[[155 156 110]
 [144 127 112]
 [133 118 131]
 [100 144 135]
 [134 116 113]
 [107 113 147]
 [145 135 103]
 [140 104 119]
 [142 120 104]
 [117 124 151]
 [102 158 117]]
->
[[110 112 131 135 113 147 103 119 104 151 117]
 [156 127 118 144 116 113 135 104 120 124 158]
 [155 144 133 100 134 107 145 140 142 117 102]]

[[136 140 127 124 137 136 126]
 [125 118 125 140 152 138 123]
 [129 133 127 123 129 119 124]
 [133 134 129 131 132 133 125]
 [128 120 130 120 127 128 124]
 [124 119 123 139 152 136 123]
 [132 136 124 133 122 134 131]
 [120 119 128 127 115 127 128]
 [122 129 115 130 118 124 120]
 [119 119 118 128 118 130 125]
 [140 133 125 141 130 118 129]]
->
[[126 123 124 125 124 123 131 128 120 125 129]
 [136 138 119 133 128 136 134 127 124 130 118]
 [137 152 129 132 127 152 122 115 118 118 130]
 [124 140 123 131 120 139 133 127 130 128 141]
 [127 125 127 129 130 123 124 128 115 118 125]
 [140 118 133 134 120 119 136 119 129 119 133]
 [136 125 129 133 128 124 132 120 122 119 140]]

[[140 116 101 101 128 118 134]
 [126 122 127 122 132 130 132]
 [141 115 100 101 128 119 135]
 [140 116 101 102 128 119 135]]
->
[[134 132 135 135]
 [118 130 119 119]
 [128 132 128 128]
 [101 122 101 102]
 [101 127 100 101]
 [116 122 115 116]
 [140 126 141 140]]

[[116 113 139 133]
 [135 124 122 116]
 [142 138 116 120]
 [134 139 120 126]
 [119 120 139 134]
 [142 146 114 121]
 [127 117 139 129]
 [116 126 126 128]
 [143 150 112 120]
 [135 142 117 125]
 [110 115 139 132]
 [119 120 139 146]]
->
[[133 116 120 126 134 121 129 128 120 125 132 146]
 [139 122 116 120 139 114 139 126 112 117 139 139]
 [113 124 138 139 120 146 117 126 150 142 115 120]
 [116 135 142 134 119 142 127 116 143 135 110 119]]

[[135  99 140 142 148 105 119 134]
 [113  99 126 143 149 133 148 133]]
->
[[134 133]
 [119 148]
 [105 133]
 [148 149]
 [142 143]
 [140 126]
 [ 99  99]
 [135 113]]

[[122 123 107 113 142 118 141 115 127 112 143 115]
 [133 135 152 143 126 135 116 106 117 145 117 111]
 [132 127 129 121 108 131 141 148 144 134 146 110]
 [126 118 109 129 127 123 136 148 109 142 120 106]
 [150 129 142 130 149 126 107 122 137 122 106 114]]
->
[[115 111 110 106 114]
 [143 117 146 120 106]
 [112 145 134 142 122]
 [127 117 144 109 137]
 [115 106 148 148 122]
 [141 116 141 136 107]
 [118 135 131 123 126]
 [142 126 108 127 149]
 [113 143 121 129 130]
 [107 152 129 109 142]
 [123 135 127 118 129]
 [122 133 132 126 150]]
---
[[102 123 135 118 116]
 [119 129 122 123 136]
 [104 111 153 122 120]]
->
[[102 123]
 [119 129]]

[[115 123 124 136 129]
 [101 108 109 152 141]
 [135 134 133 128 126]
 [148 140 138 116 123]]
->
[[115 123]
 [101 108]]

[[129 104 120]
 [123 117 121]]
->
[[129 104]
 [123 117]]

[[157 148]
 [ 99 106]
 [105 109]
 [116 117]]
->
[[157 148]
 [ 99 106]]

[[105 114 110]
 [121 129 133]]
->
[[105 114]
 [121 129]]

[[107 144]
 [102 126]
 [137 114]]
->
[[107 144]
 [102 126]]
